After every row comes roughly how far along a hidden order it lies, from 0 to 15.
In the rows, zero is written as 100.
[ 82  73 160 101  78 143 109 110 104  95 137  95  69 127 104  94  24  52
 115  34  84 103 119  95  51 128  76 173 100 106  83 101 109 125 118 108
 106  66  99  80  95  96 119 101  90 106 126  86  98 102  83 105 128  70
 115 115 114  74  70  80 136 110  84 111  44  93  97 108 154 117  66  74
 149 120  96  89 101  96  68 133  98 176  81  91  94]
0
[103 102 136 104  98 134 147  94 103 100 134 107  85  97 104 100  53 104
 108 104  96  91 116 102 101 128  87 151  98  93  93 122 105 113 126  92
  98  81 100  74  68 125 126 111  87 104 113  72 103 100  87  96 105  97
 109 109 104  89  88  84 126 105  93 108  40  97  96  93 101 102  74  78
 131 110 104  90  95 104  97 102 124 155 105  98 122]
15
[ 85  82 124 111  94 140 154  62 109 104 100  94 104 115 107 102  32  59
 108  43  86  90 103  93  56 122  81  97 103 119  93 121 114 110 131 120
 103  82 104  56  51 109  98 114 101 105  94  99  83 131  78 151 132 112
  98 107 112  87  83  77 123  90 102  92  51 104  94  69 123  97  60  73
 119 104  88  82 119  74  73 133 122 165  81  89  95]
8
[ 99  84 100 114  99 134 143  62  98 110 137  99  91 109 110  95  56  42
 110  57  97  83  91  98  94 107  88  91 115 124 100 101 112 114 126 113
  96  88 102  65  77  98 129 103  95 100 113  66  83 125  80 100 126 112
 104 113 100  87  99 101  97  91 107  96 120  92  97  71 107  91  70  74
 106 112  89  81 117  97  53 122 118 154 106  89 127]
4
[ 89  87  88  98 111 102 126 101  96 114 142  81 105  85 111  99  71  46
 110  75 101  68 108 104 100 109 102 125  98 116 108 105 103  95 125  93
  96  88  99  74 100 108 105 126  94  95  99  97 102  99 107 110 102 110
 104 107  98  85  95 103 115  95 113  96  57  82 100 107  98  81  72  72
 103 109  97  82 130  99  40 116 100 125  88 101 127]
10
[100  95 110 101 105 128 145  55  93 107 148  94  80  90  96  93  50  39
 116 109 105  84 110 105  79 116  91 110 109  97 101 116  99  96 127  93
 103 102  90  93  82 118 114 113  90 105 104  55  87 108 110 103 102  85
 107 102 107  78  86  82 125 112 101 111  59  96 102  84 109 104  68  78
 137 110 109  89 101  87  41 134 145 142  80 102 105]
14
[ 84  85 139 105  99 130 160  93 103 103 155 103 103 105 101 102  84  41
 111  67  94  95  94  96  59 125  98 148 109 130  93 121 108 113 134 101
 100  76  98  85  73 122 116 119  88 103 104  64  86 121  75 117 124 109
 103 110 108 107  79  78 125 109 100 106  42  86  99  94 136 114  73  83
 122  94  98  89 121  75  66 130 123 108  95  85 120]
14
[ 85  63 103 101  77 105 179  89 100 101 135 127  76 108  97  93  53  99
 115  35  91  89 124 105  71 127  74 153  98 123  89  98 100 124  98 107
 105  69  95  78  41 100 136  92  91  98 104  80  99 104 100 170 136  77
 113 110 105  64  70  85 136 101  79 131  46  97  95 111 136 100 104  62
 156 129 102 101 118  74  90 139 123 165  75  95 129]
2

New part:
[ 74  97 115 120  99 114 110 101  81  20 123 120  89  92  78  94 101 107
 106 108  71 110  83  79  92 100  76  65 121 108  90 119  84  88 108 122
 119  92  92 112 125 120 116  95  77  89  71  95  71  91  84  89 108  83
 101 106  85  85 103 127  83  89  60 100 113 108  91 105]
5
[ 84  85  86  93  89  70 102 100 110 112  89  75  88 103 101  96 101  92
  95  67 102  80  91  90  88 130  93  94 117  86  77 113  97  89  87  79
 106 123  77 103 111  75 110 102 133  99 123 106 117  99  93 103  92 119
 130  98 127  79 103 121  91  86 122 120 106 118 142 104]
12
[ 80  93 116 119 117  82 106 116  73 169 101  84  92 109 106  97 108  97
  98  66  97  67  92 100  93 115 107  72 128  83  96 102  87 106  76  96
  99 115  73 101 106 103 111 120 127 104 174 106 106  94  81  75  84  76
 126 105  92  79 100 123 102  97  99  92 137 115 121 102]
15
[107  97  91  78  86  75  89  93 101 194  75 107 110 123 117 103 105 109
  99  93 136  87 126 101 104 127 109 105  90  91  93  87 122  99  85  67
  94  92 112 105  98  61  90 106 118 103 115  94 128 116 127 141  87 108
 120  85  83  72  98  87 112 107 126 122 105 108 122 100]
8
[111 110 128  88 111 118  88  96  84 142 113 117 124 118 128  97 105 117
 104 110 119  97 130 114 113  86 115 101  82 101 127  76 118 125 100  93
  82  89 117 104  95  99  86 117  87 106 135  86 113 109 127 126  91  78
  93  95  60  94  89  88 119 119 109  95 112  87  66 106]
6
[ 90  87  80 102  84  72 103 100 105 122  86  85  83 106  93 101 103  96
  93  77 103  78  93  91  88 139  94  85 119  85  74 117  96  78  87  82
 109 114  72  94 107  65 104 100 131  99 114 106 121 103  88  99  95 118
 126  89 112  80 102 123  92  84 119 121 108 124 147 102]
12
[ 79  94 133 135 123 127 112 109  64  75 125 111  98  97 103  91  98 104
 107 103  72  96  87  88  98  93  93  57 126 106 109 101  79 110  98 124
 113  85  85 110 110 120 116 119  95 100 127  95  73  91  80  77 101  61
 102 115  69  84 101 124  89  94  57  87 128 108  77 101]
8
[ 87  94 134 110 100 120 108  97  88   0 123 149 106  93  90  92 104 112
 113 131  78 116  88  82 103  83  81  55 106 119 101 112  82  95 114 121
 111  67 102 107 117 106 107  99  67  90  49  87  73  99 103 114 115  76
  99 103  69  81  95 104  83  93  79 102  97 100  72 107]
0
[ 69  82 122 124 102 120 114 100  74  40 125 138  93  91  89  88 106 109
 112 106  69  96  88  74  92  99  69  55 131 107  88 117  78  92 103 118
 118  83  94 111 114 102 107 102  84  92  85  94  76  93  90  93 112  82
 115  93  91  73  98 127  79 105  74 109 114 114  86 112]
5
[ 83  81  92  89  74 102 103  89 112  13  95 141  92 100  80  96 109 112
 109 104  99  98 104  78 102 118  74  73 113 107  75 127 106  73 105  98
 111  89 117 106 125  67 108  83  98  90  55  87  92 108 106 130 117 120
 118  89 101  60  93 107  89  83 115 122  89 118 123 111]
2
[101 109 137  94 120 141  97  99  74  87 115 145 125 112 121  96 105 121
 111 123 106 109 123 113 113  81 109  92  87 115 131  84 110 125 101 114
  93  60 114 108 103 110  95 108  77 101 111  83  90 102 120 118  95  59
  92 105  58  97  87  93 115 115  85  93 118  83  48 111]
3
[ 79  83  97  94  85  70  96  99 104 134  82  94  88 108  94 101 107  99
 100  74 113  77  98  81 102 131  96  89 116  85  72 111 101  83  89  76
 104 119 100 105 109  64 100 100 138  98 121 100 117 104  94 112  96 122
 128  91 115  67 105 111  95  86 127 121  98 129 155 101]
11

Part 3:
[ 82  96 107  72  86  81 109 103 106 121 120 117 104  58 104 110  95 117
 120]
3
[ 86 127  94  97 104 108  90  94 107  89  98  82 104  57 115 101  92  94
  95]
7
[118 104  93 122 112 110  92  89  96  81  90 101  96 160 102  91 105  91
  86]
11
[117  25 107  78 122 111 105 115  92 135  68 150  96 153  90 108  94  97
 125]
8
[114  86 107 112 110 104  98  90  90  96  82 109  93 185  91  88 107  95
  92]
14
[ 90  80 109  69  94  86 116 116 108 138 113 131 105  34  99 110  98 109
 125]
5
[ 89  96 109  96 101 106 112  99 109 101 100  90 107  62  97 113  90  98
  99]
3
[ 98  92 113  94 101 112 107 119 108 114 117  96 115  34 112 112  95  96
  96]
6
[113  49 106  83 123 112 111 125  96 110  78 135 106 128 102  99  98  97
 119]
5
[100 134  95 121  85  95 100  86 104 102 132  66 109  93 112  90 109 101
  82]
8
[ 96  63 105  83 105 109 108 110 102 125  84 131 101  76 100 112  90 103
 117]
0
[106 117  92 113 103 105  93  83  97  86 100  85  97 128 104  89 104  96
  85]
11
[123  42 101  84 109 106 103 106  88 132  96 129 104 174 102  92 108 101
 121]
7
[114  72  98  98 106 107 103  99  86 113  82 138  88 169  84 100 105 101
 117]
11
[113  72 105  97 107 106 101  92  90 113  91 135  98 153  84 102 109 105
 106]
6
[ 96  86 111  95  95  95 117 102  98 126 134 117 111  72  97 108 111 108
 102]
2
[118  99  94 118 106 103  94  95  95  79  94  89  98 136 103  91 104  91
  88]
11
[110  72 108  99 115 110 100 104  91  99  78 123  93 148  84 108 100  98
 102]
8
[106  41 104  78 108 104 103 130  98 135  92 134 103 111 105  99 101 100
 119]
2
[ 77 135  93 113 101 102  83  95 114  60  92  50  97  52 108 107  78  93
  85]
13
[114  63 108  84 112 109 112 114  95 130  93 128 109 128 104 102 100  97
 112]
2
[107 136  99 126  93  97  97  70  99  82 107  68  97 137  87  95 105  98
  74]
15
[107 105  90 108  99  96  92 101  96  89 102  90  94 156 103  85 105  97
  97]
10
[ 96 148  95 130 101 108  89  85 107  67  99  51 102  69 106  96  95  90
  65]
14
[115 100 103 115 106 104  96  90  91  90  86  90  92 181  87  98 106  95
  85]
13
[106  47 107  82 115 114 111 115  96 132  94 145 106 113 104  97 102  97
 117]
4
[106  58 105  89 107 107 114 118  97 121 105 135 106  97  96 109 106 102
 107]
1
[102 119  87 121 109 112  80 100 103  62  79  53  95 107 103  88  92  88
  81]
14
[119  85  98 105 108 106 112 106  91  95  98 125 108 156  98  93 111  98
 101]
6
[102  80 108  87 105 102 108 107 102 126 100 115 108  75  98 101 100 102
 117]
0
[104  82 113 114 114 115 113 119 108 112 107  83 120  50 100 107  98  92
  78]
5
[ 96  81 109  90  96  95 105 112 101 123 112 127 110 123 102 101 102 104
 106]
0
[108 131  94 137 101 105 111  86  93  95 122  60 110 128 105  86 116  95
  72]
11
[111  91  95 118 105 105  88  83  88  80  82  93  90 173  83 101  99  91
  93]
15
[123 101  88 113 104 109 100  92  93  96  95 101  91 162  99  83 110  95
  85]
13
[ 99  84 104  83  99  92 107 119 108 139 127 117 116  27 112 105 111 104
 110]
5
[115  73 105 109 102 109 111  80  89 110 112 102 103 155  88 102 117  97
  92]
8
[ 89 114 103  95 100  97 102 100 110 101  95  95 102  63 105 107  93 102
 101]
3
[ 78  92  99  95 103 104  95 110 116  83  93  92 101  21 110 117  77 103
 108]
9
[119  53  96  96 124 115 101 109  85 109  65 129  90 176  94  95  99  88
 111]
10
[126  94  88 108 102 102 101  95  86 105  86 110  90 178  91  89 108  95
 104]
13
[114  37 109  81 120 106 114 126  99 128 101 148 109 200 101 105  98 101
 126]
4
[ 81 174  93 113  73  78  98  87 111  83 140  51 105  35 107  99 101 104
  85]
12
[105  33 116  76 105 103 118 117  96 138 100 154 108 122  93 114  99 102
 118]
5
[ 85 154  95 124  83  99 102  87 109  86 123  52 111  49 106 102  99  99
  67]
13
[107 134  88 121 101 107  90  83  96  65  81  72  89 157  97  82 101  96
  82]
15
[118  48 113  87 111 107 117 114  83 131  86 134  96 167  83 106 107  97
 107]
9
[105  79 116  99  95  90 117  94  98 125 131 127 114  82  94 108 111 105
 103]
1
